Here is a tiny trained network, its code and every weight. The questions are about switching its units off for an input and a class, where a switched-off unit gives its printed mean instead of its output.

import numpy as np


def w(rows, s, z=0):
    codes = np.array(rows[::2]) - 128.0
    scale = np.full(codes.shape[1], s)
    scale[-1] = z or s
    return codes * scale


def f(y):
    return y / 2 * (1 + np.tanh(0.7978845608 * (y + 0.044715 * y**3)))


def log_softmax(a):
    a = a - a.max(-1, keepdims=True)
    return a - np.log(np.exp(a).sum(-1, keepdims=True))


def net(x, mask):
    res = np.array(x, float).reshape(1, 8) / 4 @ E
    y = f(res @ A[0][:, :-1].T + A[0][:, -1])
    res = res + np.where(mask, y, B[0][:, -1]) @ B[0][:, :-1]
    return log_softmax(res[-1] @ U[:, :-1].T + U[:, -1])


A, B = {}, {}
E = w([
[128,129,128],'x0',
[34,57,199],'x1',
[128,128,128],'x2',
[128,129,129],'x3',
[128,130,128],'x4',
[6,188,58],'x5',
[128,127,128],'x6',
[133,186,200],'x7',
],0.013)
A[0] = w([
[77,113,220,67],'neuron 1',
[132,25,85,253],'neuron 2',
[133,198,136,74],'neuron 3',
[163,125,59,155],'neuron 4',
[91,97,58,136],'neuron 5',
[134,193,83,134],'neuron 6',
[128,149,192,224],'neuron 7',
[55,173,157,179],'neuron 8',
[236,126,108,189],'neuron 9',
[44,126,75,185],'neuron 10',
[204,41,101,62],'neuron 11',
[172,119,188,114],'neuron 12',
[130,233,47,167],'neuron 13',
[74,34,119,40],'neuron 14',
[183,130,185,77],'neuron 15',
[247,143,111,223],'neuron 16',
[132,178,75,148],'neuron 17',
[176,188,141,246],'neuron 18',
[225,134,116,199],'neuron 19',
[150,19,198,111],'neuron 20',
[92,120,83,146],'neuron 21',
[46,116,131,60],'neuron 22',
[67,136,60,144],'neuron 23',
[55,112,232,35],'neuron 24',
],0.013,0.0049)
B[0] = w([
[185,142,94,214],'neuron 1',
[70,96,198,203],'neuron 2',
[70,94,98,154],'neuron 3',
[181,152,102,178],'neuron 4',
[148,151,134,171],'neuron 5',
[114,82,40,179],'neuron 6',
[194,105,90,199],'neuron 7',
[92,162,110,197],'neuron 8',
[101,201,159,232],'neuron 9',
[153,183,131,209],'neuron 10',
[27,86,184,205],'neuron 11',
[200,121,69,203],'neuron 12',
[140,59,24,222],'neuron 13',
[71,109,183,178],'neuron 14',
[200,149,80,200],'neuron 15',
[112,212,136,249],'neuron 16',
[131,104,58,177],'neuron 17',
[70,140,86,199],'neuron 18',
[100,210,159,225],'neuron 19',
[131,9,94,252],'neuron 20',
[148,148,119,163],'neuron 21',
[109,204,171,178],'neuron 22',
[153,144,97,193],'neuron 23',
[184,175,99,228],'neuron 24',
],0.011,0.015)
U = w([
[10,180,171,148],'0',
[225,102,84,232],'1',
[197,201,144,171],'2',
[56,53,83,7],'3',
[125,31,223,56],'4',
],0.014,0.0021)

Each question gives the input, the list of numbers given to net, and the class t.
The units are the neurons (one row each of A and B). Each row of codes is followed by its name. A weight is (code - 128) times the scale printed after its matrix; where a second scale follows, it is the last column's (A, B and U).
mask holds one flag per neuron, in row order. A switched-off neuron (its flag False) gives its mean, the last column of its row in B, instead of its output. The means were averaged over made-up inputs and are rounded, as every weight is.
A unit's drop is (log p(t) with every unit on - log p(t) with that unit switched off) / (log p(t) with every unit on - log p(t) with every unit switched off).
The circuit of an input: a set's keep is (log p(t) with only the set's units on - log p(t) with every unit switched off) / (log p(t) with every unit on - log p(t) with every unit switched off). Starting from the 12 units with the biggest drops (on a tie, the unit counted first), units are removed one at a time, each time the one whose removal leaves the highest keep (on an exact tie, the one counted first), for as long as the keep stays at least 0.8.
units of the circuit, in order: the units of the circuit, biggest drop first
unit that matters most: the unit with the biggest drop
top k neurons: the k neurons with the biggest drops, biggest first
drop of u: that unit's drop, to one decimal
input [-6,1,-5,5,1,8,2,4], class 2: units of the circuit, in order -> neuron 11
input [-3,-5,-6,-8,1,8,8,2], class 3: top 2 neurons -> neuron 3; neuron 24
input [5,3,7,-7,-5,5,-6,2], class 2: top 2 neurons -> neuron 11; neuron 2
input [6,1,4,2,-8,7,-7,3], class 2: top 3 neurons -> neuron 20; neuron 10; neuron 11
input [-3,0,-1,4,6,6,-1,-6], class 1: top 2 neurons -> neuron 13; neuron 10
input [-5,2,1,0,0,8,-5,3], class 2: top 2 neurons -> neuron 11; neuron 10
input [5,-3,2,-8,-5,-6,7,3], class 2: top 2 neurons -> neuron 15; neuron 12
input [2,2,0,-6,5,-8,3,8], class 1: top 2 neurons -> neuron 20; neuron 12
input [3,2,8,2,2,4,5,7], class 2: top 2 neurons -> neuron 11; neuron 20
input [-1,6,3,1,8,0,-4,0], class 4: top 2 neurons -> neuron 16; neuron 14
input [-5,-4,4,-7,-2,-8,7,2], class 2: top 2 neurons -> neuron 15; neuron 12
input [0,7,1,8,-3,3,4,2], class 2: top 2 neurons -> neuron 24; neuron 1
input [-8,3,2,-4,-6,5,1,2], class 2: top 2 neurons -> neuron 11; neuron 2
input [4,-6,7,7,3,8,7,2], class 3: unit that matters most -> neuron 3
input [7,7,-4,7,-7,-3,-2,2], class 1: top 2 neurons -> neuron 24; neuron 1
input [-2,2,-8,7,-6,-7,2,0], class 4: top 2 neurons -> neuron 11; neuron 20
input [-4,-1,8,6,2,-8,-2,-2], class 0: drop of neuron 11 -> 0.4
input [0,-7,-5,-7,-1,2,-3,4], class 3: drop of neuron 13 -> 0.4
input [0,2,4,4,2,0,3,7], class 1: drop of neuron 6 -> -0.1
input [4,-6,2,-8,6,1,-8,5], class 3: drop of neuron 13 -> 0.5
